[129 133 112 144 105] Out: 112
[138 112 114  99 135] Out: 114
[153 143 137 134 139] Out: 137
[104 113 137 150 145] Out: 137
[122 102 109 111 129] Out: 109
[130 143 105 134 135] Out: 105
[122 157 131 146 132] Out: 131
[125 136 111 123 105] Out: 111
---
Input:
133,124,134,138,133
137,133,146,142,150
Output: 146

Input:
108,100,119,134,136,156,126
129,125,121,140,133,133,136
118,122,113,106,128,142,131
Output: 133

Input:
129,116,107,119,130,119,124
129,116,107,119,130,118,124
Output: 130

Input:
116,124,133,124,129,108,133
114,117,132,123,129,107,130
116,119,139,138,129,102,140
Output: 129

Input:
146,127,115,146,117
131,118,102,131,116
Output: 102

Input:
157,132,110,111
153,145,124,117
Output: 145
---
[[152 137 126  99 105]
 [124 143 143 128 125]
 [131 125  98 114 131]] --> 131

[[110 131 156 138 102]
 [152 108 149 153 137]
 [126 127 131 139 123]] --> 123

[[129 132 111 140 130]
 [147 120 129 105 108]
 [120 128 124 114 134]] --> 134

[[132 124 119 129 106 148]
 [134 132 128 124 152 134]
 [142 126 150 130 143 110]] --> 110

[[130 130 128 154]
 [134 132 129 147]
 [133 132 129 148]] --> 148

[[116 134 125 131 128 135 133]
 [144 128 122 129 136 133 120]
 [138 128 126 107 136 104 143]] --> 143
---
(151, 124, 127, 121, 130) yields 127
(125, 115, 99, 131, 144) yields 99
(118, 106, 136, 122, 154) yields 136
(136, 153, 124, 130, 126) yields 124
(113, 150, 136, 133, 140) yields 136
(139, 154, 136, 130, 112) yields 136
(131, 113, 157, 127, 127) yields 157
---
[[151 140 111 115 111 152 129]
 [140 119 125 119 121 134 133]] Answer: 125

[[115 142 144 147]
 [114 139 104 110]] Answer: 104

[[145 134 132 101 137]
 [118 118 130 127 142]] Answer: 130

[[126 124 125 144 123 116]
 [148 113 120 145 149 141]] Answer: 120

[[111 146 135 104 126 135 115]
 [119 142 132 113 126 129 121]] Answer: 132

[[117 121 123 129 112 106]
 [125 113 139 139 119 119]] Answer: 139

[[137 127 134 130 106]
 [131 128 144 133 107]] Answer: 144

[[152 138 139 156 114]
 [106 116 132 104 136]] Answer: 132
---
[[110 127 143 107 150 117 138]
 [123 110 109 127 111 152 103]
 [133 146 145 128 143 105 152]] >> 145

[[116 136 104 146]
 [120 134 100 143]
 [110 114 121 113]] >> 121

[[109 118 133 107 143]
 [122 118 115 122 120]
 [126 138 140 125 139]] >> 140

[[155 128 146 136 110 143 105]
 [155 119 118 132 126 111 116]
 [155 140 115 147 126 144 121]] >> 115

[[132 125 148 115 140 126 143]
 [142 131 142 123 131 117 146]
 [125 118 115 138 106 157 111]] >> 115

[[130 118 146 139 149 153]
 [128 122 142 105 151 128]
 [127 129 124 100 133 110]] >> 124

[[136 129 146 138 143 151]
 [100 119 127 113 133 100]
 [140 130 131 139 126 153]] >> 131
---
[[119 119 131 117 149 114]
 [132 138 106 149 125 125]
 [125 123 124 125 141 118]] Answer: 106

[[139 133 121 120 143 112]
 [106 127 128 120 145 121]] Answer: 121

[[113 102 111 108 145 109 103]
 [141 145 140 139 124 140 144]
 [135 120 133 122 139 122 120]] Answer: 140

[[141 116 150 145]
 [136 128 123 122]] Answer: 150

[[138 131 154 138 133]
 [131 113 121 151 138]
 [140 105 130 114 137]] Answer: 121

[[125 157 127 125 135]
 [135 149 124 129 133]] Answer: 127

[[128 127 129 129 128]
 [151 144 131 119 104]] Answer: 129

[[129 118 132 121]
 [125 142 155 122]] Answer: 132
---
[[119 129 141 115 144 116 136]
 [118 109 107 120 111 157 100]
 [142 155 135 137 132 110 150]] Answer: 110

[[128 128 128 128 129 133]
 [137 139 128 130 117 100]
 [122 117 128 128 126 142]] Answer: 126

[[120 130 133 110]
 [131 131 125 102]
 [133 131 128 139]] Answer: 128

[[127 142 124 133 121 141]
 [122 119 127 118 150 112]
 [132 143 131 124 119 146]] Answer: 119

[[142 129 145 128 130 115 149]
 [122 122 114 137 111 155 111]
 [122 117 115 133 113 158 109]] Answer: 158

[[114 125 116 129]
 [149 134 144 134]
 [149 133 145 137]] Answer: 145

[[105 108 117 127 136 140 138]
 [140 140 136 130 124 119 116]
 [130 122 117 118 124 133 142]] Answer: 133

[[137 107 134 123 131]
 [139 129 124 146 146]
 [113 133 137 130 140]] Answer: 130
---
[[117 142 121 135 115]
 [121 142 120 134 115]
 [105 142 123 139 115]] out 135

[[144 150 119 129 137 131 125]
 [141 141 113 105 120 127 121]] out 129

[127 120 155 127] out 127

[[121 124 124 139 113 113]
 [110 116 152 103 142 125]
 [127 110 117 124 137 139]] out 139

[142 118 144 128 106 132] out 128

[147 116 100 129] out 129

[153 130 100 151 144 111] out 151

[132 145 151 125] out 125

[102 130 144 109 123] out 109

[ 99 135 126 156 117] out 156
---
[[152 102 134 146]
 [127 126 121 125]
 [131 122 130 136]] value 102

[149 149 110  98] value 149

[[145 142 115 141]
 [123 132 135 139]
 [136 132 125 105]] value 142

[154 113 145 109] value 113

[133 107 156 151] value 107

[[129 124 119 127]
 [145 101 116 131]
 [127 126 122 131]] value 124

[[126 131 125 106]
 [124 130 128 131]] value 131
---
[[152 135 140 115 130 152]
 [119 132 125 118 130 115]
 [120 127 125 120 122 111]]: 135

[154 131 143 145 155]: 131

[105 143 141 112 125 123 139]: 143

[[129 137 130 133 127 108 131]
 [142 130 119 130 143 135 142]
 [120 137 121 155 130 144 135]]: 137

[134 108 155 111]: 108

[[150 138 127 125 134 130]
 [145 126 118 133 149 151]
 [124 141 152 146 130 126]]: 138

[[138 119 137 116 132 129]
 [123 143 138 123 102  99]]: 119

[135 109 152 123 142]: 109
---
130  128  132  125  128  132  124
134  136  132  125  130  105  136
123  127  124  128  123  122  128
124  128  117  129  128  126  129
121  125  125  124  122  123  128
123  125  123  125  124  126  127
123  131  111  136  129  123  132
123  126  129  135  121  144  126
127  131  135  136  119  119  130
==> 127

112  127  150  134  131  129  134  130  140  114  132  130  127
135  120  134  128  129  119  135  125  120  121  126  122  132
137  124  131  129  133  122  133  123  126  116  132  116  134
128  125  136  129  132  120  130  127  128  121  126  124  129
140  126  124  127  135  120  128  123  124  122  128  115  132
150  119  122  125  131  113  133  121  112  123  126  113  136
136  116  138  129  127  125  140  125  117  118  130  123  134
123  133  131  132  141  135  124  126  142  117  134  118  127
==> 123

125  127  132  113  133  132  123  126  124
124  132  123  125  145  128  131  131  123
121  123  137  121  127  131  129  136  127
138  147  130  132  130  138  132  122  123
140  158  134  125  131  126  132  122  126
129  109  112  123  133  129  129  127  125
124  114  127  122  134  136  133  123  126
==> 124

135  135  134  131  135  132  132  132  131  132  133  135  133  134  131  131
123  112  133  104  141  129  122  103  105  105  121  118  119  133  111  116
124  103  111  116  118  100  146  102  123  152  131  127  101  142  150  135
131  132  132  131  132  133  130  132  131  129  130  130  132  130  129  130
126  126  128  129  127  129  128  128  129  128  127  126  128  127  128  129
124  103  110  115  116   99  145  101  122  150  131  127  101  141  149  134
120  134  111  151  100  119  126  149  148  148  125  128  128  112  141  135
129  115  138  104  147  132  127  103  107  108  126  123  122  139  115  120
119  120  115  125  113  116  122  123  125  128  121  121  119  119  126  123
==> 119

109  128  128  111  132  135  124  110  119  123  123  126  118
143  119  127  146  131  131  154  144  135  153  151  152  158
138  127  128  137  111  112  131  138  136  130  131  129  135
115  126  125  115  125  128  122  115  118  123  125  123  121
139  128  129  139  110  109  137  139  138  134  135  134  141
143  129  129  143  131  130  135  143  138  134  134  134  139
144  130  128  144  128  123  130  145  138  131  131  128  136
==> 144
